Here is a tiny trained network, its code and every weight. The questions are about switching its units off for an input and a class, where a switched-off unit gives its printed mean instead of its output.

import numpy as np


def w(rows, s, z=0):
    codes = np.array(rows[::2]) - 128.0
    scale = np.full(codes.shape[1], s)
    scale[-1] = z or s
    return codes * scale


def f(y):
    return y / 2 * (1 + np.tanh(0.7978845608 * (y + 0.044715 * y**3)))


def log_softmax(a):
    a = a - a.max(-1, keepdims=True)
    return a - np.log(np.exp(a).sum(-1, keepdims=True))


def net(x, mask):
    res = np.array(x, float).reshape(1, 3) / 4 @ E
    y = f(res @ A[0][:, :-1].T + A[0][:, -1])
    res = res + np.where(mask, y, B[0][:, -1]) @ B[0][:, :-1]
    return log_softmax(res[-1] @ U[:, :-1].T + U[:, -1])


A, B = {}, {}
E = w([
[89,33,60,103,24,165],'x0',
[170,191,71,156,70,65],'x1',
[213,55,119,10,138,82],'x2',
],0.011)
A[0] = w([
[147,139,139,138,173,83,89],'neuron 0',
[167,102,119,100,98,9,132],'neuron 1',
[102,98,112,122,89,120,101],'neuron 2',
[83,62,157,102,207,213,134],'neuron 3',
[183,87,151,96,138,88,138],'neuron 4',
[52,118,135,191,114,90,96],'neuron 5',
[104,150,134,188,102,100,138],'neuron 6',
[139,91,103,73,150,99,89],'neuron 7',
[125,128,65,163,120,36,92],'neuron 8',
[133,98,40,123,100,160,249],'neuron 9',
[112,120,85,107,78,148,101],'neuron 10',
[157,65,123,163,50,190,106],'neuron 11',
[151,174,41,134,113,95,136],'neuron 12',
[126,115,125,91,95,138,87],'neuron 13',
[178,168,182,174,166,72,150],'neuron 14',
],0.014,0.012)
B[0] = w([
[93,216,142,104,197,83,164],'neuron 0',
[103,156,149,172,91,162,218],'neuron 1',
[113,166,154,87,179,98,159],'neuron 2',
[139,49,193,148,75,111,224],'neuron 3',
[91,176,105,145,73,188,205],'neuron 4',
[72,173,95,147,136,169,173],'neuron 5',
[121,128,130,99,43,185,185],'neuron 6',
[48,146,114,157,131,168,178],'neuron 7',
[78,92,205,66,93,9,172],'neuron 8',
[185,184,149,155,136,163,249],'neuron 9',
[127,166,167,78,188,131,170],'neuron 10',
[148,154,149,45,166,143,192],'neuron 11',
[132,45,171,141,91,37,197],'neuron 12',
[100,153,111,78,119,101,147],'neuron 13',
[170,136,136,53,131,187,238],'neuron 14',
],0.012,0.015)
U = w([
[156,177,179,57,200,142,118],'0',
[110,72,201,116,74,102,126],'1',
[35,164,105,144,84,185,120],'2',
[252,132,127,165,101,172,248],'3',
[141,91,79,123,145,110,92],'4',
[118,111,116,141,156,119,86],'5',
[104,146,129,139,183,99,97],'6',
],0.017,0.013)

Each question gives the input, the list of numbers given to net, and the class t.
The units are the neurons (one row each of A and B). Each row of codes is followed by its name. A weight is (code - 128) times the scale printed after its matrix; where a second scale follows, it is the last column's (A, B and U).
mask holds one flag per neuron, in row order. A switched-off neuron (its flag False) gives its mean, the last column of its row in B, instead of its output. The means were averaged over made-up inputs and are rounded, as every weight is.
A unit's drop is (log p(t) with every unit on - log p(t) with that unit switched off) / (log p(t) with every unit on - log p(t) with every unit switched off).
The circuit of an input: a set's keep is (log p(t) with only the set's units on - log p(t) with every unit switched off) / (log p(t) with every unit on - log p(t) with every unit switched off). Starting from the 12 units with the biggest drops (on a tie, the unit counted first), units are removed one at a time, each time the one whose removal leaves the highest keep (on an exact tie, the one counted first), for as long as the keep stays at least 0.8.
units of the circuit, in order: the units of the circuit, biggest drop first
unit that matters most: the unit with the biggest drop
k most important neurons: the k neurons with the biggest drops, biggest first
drop when u is switched off: that unit's drop, to one decimal
input [8,-8,-8], class 0: units of the circuit, in order	(neuron 11)
input [1,-3,-2], class 3: units of the circuit, in order	(neuron 8; neuron 7)
input [6,4,7], class 2: 3 most important neurons	(neuron 1; neuron 7; neuron 4)
input [7,-2,8], class 2: 2 most important neurons	(neuron 7; neuron 4)
input [-5,-4,6], class 2: units of the circuit, in order	(neuron 4; neuron 7)
input [1,3,-2], class 3: units of the circuit, in order	(neuron 7; neuron 0)
input [6,-4,6], class 0: 4 most important neurons	(neuron 11; neuron 10; neuron 9; neuron 2)
input [2,-5,-5], class 1: 3 most important neurons	(neuron 3; neuron 4; neuron 7)
input [5,5,4], class 0: 3 most important neurons	(neuron 9; neuron 3; neuron 10)
input [-3,2,3], class 3: 3 most important neurons	(neuron 11; neuron 10; neuron 2)
input [-4,7,4], class 1: 2 most important neurons	(neuron 12; neuron 8)
input [-4,-6,-1], class 1: 2 most important neurons	(neuron 3; neuron 9)
input [-3,2,-1], class 3: 3 most important neurons	(neuron 11; neuron 10; neuron 2)
input [1,-2,1], class 3: 2 most important neurons	(neuron 8; neuron 12)
input [0,5,7], class 2: unit that matters most	neuron 4
input [7,-2,7], class 0: 2 most important neurons	(neuron 11; neuron 10)
input [5,-1,-1], class 0: drop when neuron 2 is switched off	0.0
input [1,-6,-3], class 1: drop when neuron 3 is switched off	0.3
input [7,-4,-7], class 0: drop when neuron 11 is switched off	0.6
input [5,4,6], class 2: units of the circuit, in order	(neuron 7)
